Below is a small trained network, with its code and all its weights. Each question gives an input and a class and asks what happens when units are switched off, that is, made to give their printed mean instead of their output.

import numpy as np


def w(rows, s, z=0):
    codes = np.array(rows[::2]) - 128.0
    scale = np.full(codes.shape[1], s)
    scale[-1] = z or s
    return codes * scale


def norm(h):
    return h / np.sqrt((h * h).mean(-1, keepdims=True) + 1e-5)


def f(y):
    return y / 2 * (1 + np.tanh(0.7978845608 * (y + 0.044715 * y**3)))


def log_softmax(a):
    a = a - a.max(-1, keepdims=True)
    return a - np.log(np.exp(a).sum(-1, keepdims=True))


def net(x, mask):
    res = np.array(x, float).reshape(1, 5) / 4 @ E
    u = 0
    for l in range(2):
        y = f(norm(res) @ A[l][:, :-1].T + A[l][:, -1])
        res = res + np.where(mask[u : u + 8], y, B[l][:, -1]) @ B[l][:, :-1]
        u += 8
    return log_softmax(norm(res)[-1] @ U[:, :-1].T + U[:, -1])


A, B = {}, {}
E = w([
[117,125,131,135,122,127,135,129],'x0',
[142,213,212,123,211,88,171,80],'x1',
[158,109,209,66,99,108,166,254],'x2',
[60,236,94,39,55,126,126,138],'x3',
[112,114,129,127,118,116,144,118],'x4',
],0.0062)
A[0] = w([
[97,74,158,73,129,146,184,120,102],'L0N0',
[115,129,97,222,139,222,125,22,66],'L0N1',
[97,193,94,116,58,180,106,11,4],'L0N2',
[156,77,84,188,200,109,135,131,46],'L0N3',
[150,82,1,151,72,196,129,132,12],'L0N4',
[99,143,151,68,113,181,165,177,51],'L0N5',
[198,109,176,155,26,102,149,184,101],'L0N6',
[130,72,92,133,68,100,38,126,96],'L0N7',
],0.0058,0.0033)
B[0] = w([
[162,165,92,133,179,125,102,140,133],'L0N0',
[155,147,91,133,151,36,117,194,255],'L0N1',
[212,125,114,150,92,86,151,162,222],'L0N2',
[166,178,103,147,1,155,173,146,184],'L0N3',
[69,116,194,117,167,168,86,103,223],'L0N4',
[168,124,61,148,107,70,147,127,158],'L0N5',
[120,103,86,117,190,93,161,182,209],'L0N6',
[140,108,155,71,156,113,126,55,197],'L0N7',
],0.0078,0.0032)
A[1] = w([
[65,2,115,69,129,234,88,193,86],'L1N0',
[148,113,169,79,173,146,212,227,58],'L1N1',
[87,162,99,73,5,150,124,122,4],'L1N2',
[131,190,231,143,175,111,187,113,84],'L1N3',
[78,166,44,197,163,148,108,26,119],'L1N4',
[168,66,162,211,101,155,147,134,60],'L1N5',
[77,203,109,88,73,137,134,153,66],'L1N6',
[201,14,163,175,137,128,168,131,96],'L1N7',
],0.0078,0.0028)
B[1] = w([
[67,110,246,108,119,166,54,52,253],'L1N0',
[180,98,72,198,55,12,79,161,236],'L1N1',
[154,185,102,132,198,173,167,93,193],'L1N2',
[29,36,169,73,87,254,37,62,207],'L1N3',
[141,57,171,98,62,65,112,240,219],'L1N4',
[125,240,105,82,164,200,252,48,181],'L1N5',
[173,108,111,221,216,161,210,110,191],'L1N6',
[117,226,59,112,169,138,172,142,245],'L1N7',
],0.0083,0.0054)
U = w([
[176,88,114,151,79,7,85,213,175],'0',
[62,74,222,81,121,229,51,65,190],'1',
[173,228,68,147,207,204,238,104,2],'2',
],0.014,0.00086)

Each question gives the input, the list of numbers given to net, and the class t.
The units are the neurons (one row each of A and B). Each row of codes is followed by its name. A weight is (code - 128) times the scale printed after its matrix; where a second scale follows, it is the last column's (A, B and U).
mask holds one flag per neuron, layer by layer. A switched-off neuron (its flag False) gives its mean, the last column of its row in B, instead of its output. The means were averaged over made-up inputs and are rounded, as every weight is.
A unit's drop is (log p(t) with every unit on - log p(t) with that unit switched off) / (log p(t) with every unit on - log p(t) with every unit switched off).
The circuit of an input: a set's keep is (log p(t) with only the set's units on - log p(t) with every unit switched off) / (log p(t) with every unit on - log p(t) with every unit switched off). Starting from the 12 units with the biggest drops (on a tie, the unit counted first), units are removed one at a time, each time the one whose removal leaves the highest keep (on an exact tie, the one counted first), for as long as the keep stays at least 0.8.
units of the circuit, in order: the units of the circuit, biggest drop first
most important unit: the unit with the biggest drop
top k neurons: the k neurons with the biggest drops, biggest first
top k neurons in layer l: the k neurons of layer l with the biggest drops, biggest first
drop when u is switched off: that unit's drop, to one decimal
input [-7,6,6,-8,-2], class 2: most important unit => L1N7
input [-2,-4,0,5,-8], class 2: top 2 neurons in layer 1 => (L1N2, L1N6)
input [0,-8,-8,3,-5], class 0: top 4 neurons => (L1N4, L0N1, L0N2, L1N3)
input [5,6,-6,2,6], class 0: top 4 neurons => (L1N4, L1N0, L0N4, L0N1)
input [4,5,0,-4,6], class 1: top 2 neurons => (L1N3, L0N2)
input [-7,4,-2,-4,-1], class 1: top 3 neurons => (L1N3, L0N2, L0N5)
input [-7,4,-4,4,3], class 0: top 3 neurons in layer 1 => (L1N0, L1N5, L1N7)
input [8,-3,5,-6,7], class 2: top 4 neurons => (L1N7, L1N5, L0N1, L1N4)
input [4,5,1,5,-3], class 1: top 2 neurons => (L1N3, L0N3)
input [-1,-6,-6,-1,-4], class 0: top 3 neurons => (L0N1, L1N4, L1N3)
input [4,-4,2,4,-1], class 1: top 3 neurons in layer 1 => (L1N0, L1N7, L1N5)
input [6,-4,-1,-5,-7], class 2: top 2 neurons in layer 1 => (L1N5, L1N7)
input [8,-5,-1,6,-4], class 2: top 3 neurons => (L1N2, L1N6, L0N2)
input [-4,-7,-4,-8,-5], class 2: units of the circuit, in order => (L1N5)
input [-7,-6,-6,-2,-4], class 0: top 2 neurons in layer 1 => (L1N4, L1N3)
input [0,7,-6,4,8], class 1: top 4 neurons => (L1N3, L1N1, L0N5, L0N3)
input [-2,4,-4,2,-6], class 0: top 2 neurons in layer 0 => (L0N4, L0N1)
input [-6,8,0,4,1], class 1: drop when L1N3 is switched off => 0.3
input [-3,-5,-6,-8,1], class 2: drop when L1N1 is switched off => 0.2
input [3,2,4,6,-3], class 2: units of the circuit, in order => (L1N6)
input [-4,6,-3,-4,2], class 1: drop when L1N3 is switched off => 1.1
input [4,4,1,-6,5], class 2: drop when L1N5 is switched off => 0.1
